Here is a tiny trained network, its code and every weight. The questions are about switching its units off for an input and a target symbol, where a switched-off unit gives its printed mean instead of its output.

import numpy as np


def w(rows, s, z=0):
    codes = np.array(rows[::2]) - 128.0
    scale = np.full(codes.shape[1], s)
    scale[-1] = z or s
    return codes * scale


def norm(h):
    return h / np.sqrt((h * h).mean(-1, keepdims=True) + 1e-5)


def f(y):
    return np.maximum(y, 0)


def softmax(a):
    e = np.exp(a - a.max(-1, keepdims=True))
    return e / e.sum(-1, keepdims=True)


def log_softmax(a):
    a = a - a.max(-1, keepdims=True)
    return a - np.log(np.exp(a).sum(-1, keepdims=True))


def net(x, mask):
    ids = ['ΣΦΨβεζηλξ'.index(c) for c in x.split()]
    T = len(ids)
    res = E[ids] + P[:T]
    u = 0
    for l in range(3):
        r = norm(res)
        for j in range(2):
            rows = slice(2 * j, 2 * j + 2)
            q, k, v = (r @ M[l][rows].T for M in (Q, K, V))
            z = softmax(np.where(np.tri(T) > 0, q @ k.T / 2**0.5, -1e9)) @ v
            o = O[l][rows]
            res = res + np.where(mask[u + j], z, o[:, -1]) @ o[:, :-1]
        u += 2
        y = f(norm(res) @ A[l][:, :-1].T + A[l][:, -1])
        res = res + np.where(mask[u : u + 4], y, B[l][:, -1]) @ B[l][:, :-1]
        u += 4
    return log_softmax(norm(res)[-1] @ U[:, :-1].T + U[:, -1])


Q, K, V, O, A, B = {}, {}, {}, {}, {}, {}
E = w([
[94,165,120],'Σ',
[181,155,111],'Φ',
[89,159,173],'Ψ',
[210,114,120],'β',
[197,161,223],'ε',
[94,151,211],'ζ',
[2,194,30],'η',
[95,106,109],'λ',
[119,153,244],'ξ',
],0.023)
P = w([
[72,128,254],'0',
[121,168,199],'1',
[132,153,177],'2',
[139,133,147],'3',
[145,117,125],'4',
[149,109,113],'5',
[146,94,97],'6',
[149,89,78],'7',
[148,77,65],'8',
[152,76,52],'9',
[154,71,46],'10',
],0.0063)
Q[0] = w([
[202,97,34],'L0H1',
[158,11,209],'L0H1',
[23,92,49],'L0H2',
[2,72,89],'L0H2',
],0.0075)
K[0] = w([
[190,101,93],'L0H1',
[159,19,199],'L0H1',
[105,248,138],'L0H2',
[75,237,166],'L0H2',
],0.011)
V[0] = w([
[51,125,109],'L0H1',
[112,109,1],'L0H1',
[68,111,74],'L0H2',
[171,78,145],'L0H2',
],0.0095)
O[0] = w([
[77,122,231,35],'L0H1',
[52,104,196,2],'L0H1',
[226,172,143,2],'L0H2',
[108,253,113,152],'L0H2',
],0.0054,0.0033)
A[0] = w([
[111,1,99,87],'L0N1',
[131,80,228,4],'L0N2',
[70,169,132,57],'L0N3',
[173,31,50,29],'L0N4',
],0.0093,0.0021)
B[0] = w([
[177,134,76,177],'L0N1',
[32,135,148,193],'L0N2',
[3,63,112,201],'L0N3',
[54,152,206,253],'L0N4',
],0.0078,0.0031)
Q[1] = w([
[108,149,45],'L1H1',
[105,246,55],'L1H1',
[165,36,121],'L1H2',
[122,43,145],'L1H2',
],0.011)
K[1] = w([
[250,47,45],'L1H1',
[127,49,2],'L1H1',
[98,117,57],'L1H2',
[105,219,38],'L1H2',
],0.0059)
V[1] = w([
[108,78,87],'L1H1',
[131,113,37],'L1H1',
[194,84,181],'L1H2',
[163,58,254],'L1H2',
],0.0079)
O[1] = w([
[177,130,30,4],'L1H1',
[194,253,119,126],'L1H1',
[104,132,208,111],'L1H2',
[147,106,9,95],'L1H2',
],0.0073,0.0015)
A[1] = w([
[132,116,119,66],'L1N1',
[211,1,125,99],'L1N2',
[80,211,95,164],'L1N3',
[75,145,22,4],'L1N4',
],0.0076,0.0034)
B[1] = w([
[116,94,73,128],'L1N1',
[85,204,134,183],'L1N2',
[2,111,61,252],'L1N3',
[123,99,166,165],'L1N4',
],0.0093,0.0029)
Q[2] = w([
[179,166,144],'L2H1',
[92,121,167],'L2H1',
[28,4,126],'L2H2',
[117,156,247],'L2H2',
],0.014)
K[2] = w([
[152,79,156],'L2H1',
[146,165,130],'L2H1',
[77,21,98],'L2H2',
[154,124,251],'L2H2',
],0.017)
V[2] = w([
[103,225,68],'L2H1',
[174,185,218],'L2H1',
[213,84,231],'L2H2',
[255,202,53],'L2H2',
],0.0058)
O[2] = w([
[149,24,182,254],'L2H1',
[119,74,67,228],'L2H1',
[45,142,14,9],'L2H2',
[2,110,138,150],'L2H2',
],0.0068,0.0017)
A[2] = w([
[59,52,104,2],'L2N1',
[212,162,87,77],'L2N2',
[95,5,222,73],'L2N3',
[131,66,39,103],'L2N4',
],0.011,0.0057)
B[2] = w([
[133,158,218,155],'L2N1',
[254,136,94,147],'L2N2',
[207,189,85,254],'L2N3',
[190,3,149,145],'L2N4',
],0.0077,0.006)
U = w([
[120,213,253,146],'Σ',
[247,155,116,237],'Φ',
[132,138,128,3],'Ψ',
[171,60,50,232],'β',
[145,119,40,77],'ε',
[143,142,87,56],'ζ',
[130,149,111,28],'η',
[41,109,170,133],'λ',
[117,147,78,57],'ξ',
],0.016,0.0067)

Each question gives the input, a string of symbols that net reads in full, and the target symbol t.
The units are the heads (2 rows each of Q, K, V and O) and the neurons (one row each of A and B). Each row of codes is followed by its name. A weight is (code - 128) times the scale printed after its matrix; where a second scale follows, it is the last column's (O, A, B and U).
mask holds one flag per unit, layer by layer, with each layer's heads first. A switched-off unit (its flag False) gives its mean, the last column of its rows in O or B, instead of its output. The means were averaged over made-up inputs and are rounded, as every weight is.
A unit's drop is (log p(t) with every unit on - log p(t) with that unit switched off) / (log p(t) with every unit on - log p(t) with every unit switched off).
The circuit of an input: a set's keep is (log p(t) with only the set's units on - log p(t) with every unit switched off) / (log p(t) with every unit on - log p(t) with every unit switched off). Starting from the 12 units with the biggest drops (on a tie, the unit counted first), units are removed one at a time, each time the one whose removal leaves the highest keep (on an exact tie, the one counted first), for as long as the keep stays at least 0.8.
circuit, biggest first: the units of the circuit, biggest drop first
top k neurons in layer l: the k neurons of layer l with the biggest drops, biggest first
which heads matter: for each layer, one digit per head in row order, 1 if its drop is at least 0.15 and else 0, layers parted by /
input Σ Σ Φ, target Σ: circuit, biggest first	L2H2
input ε ζ Φ Φ Φ Ψ Φ β ξ ζ, target Φ: which heads matter	10 / 00 / 01
input Σ Ψ ε ε ξ Ψ ξ, target Φ: circuit, biggest first	L1H1, L2H2, L1H2, L2N3
input λ ε Φ ξ Ψ Ψ Σ Ψ, target Φ: which heads matter	00 / 00 / 01
input β ε Φ ε β Φ Φ Φ ξ Σ ξ, target Φ: circuit, biggest first	L1H1, L2N3, L0H1, L2H2
input Σ λ ζ ξ ξ ζ Φ, target β: which heads matter	10 / 01 / 01
input λ Σ Σ ε Ψ Φ β, target λ: circuit, biggest first	L2H2, L1N2, L2N3, L0N3
input β Σ Φ Φ, target Σ: which heads matter	01 / 01 / 01
input Σ Σ λ β, target Σ: circuit, biggest first	L1N2, L2H2
input η β λ ε Φ Σ Ψ Ψ, target Φ: circuit, biggest first	L2H2, L0H2
input Φ β β Σ, target Σ: circuit, biggest first	L2H2, L0H2
input β η β Ψ Φ β, target β: which heads matter	10 / 10 / 11
input Φ ε ζ λ, target Φ: which heads matter	00 / 00 / 01
input ε Φ Ψ λ β Φ Σ λ, target Φ: which heads matter	00 / 00 / 00
input ζ Φ ξ ξ Σ, target Σ: circuit, biggest first	L2H2, L0N3, L0H2
input η Σ ξ β Ψ ε ε ε η, target λ: which heads matter	10 / 00 / 00
input η Φ Φ, target λ: which heads matter	00 / 00 / 01
input Φ Φ β ξ β Φ, target β: which heads matter	00 / 01 / 11
input Σ Φ ζ β ζ β β ζ, target Φ: top neuron in layer 1	L1N2
input β η β, target β: which heads matter	11 / 00 / 11
input ε β λ ε, target Φ: top 2 neurons in layer 2	L2N2, L2N1
input ε Ψ η Φ, target λ: top 2 neurons in layer 2	L2N3, L2N2
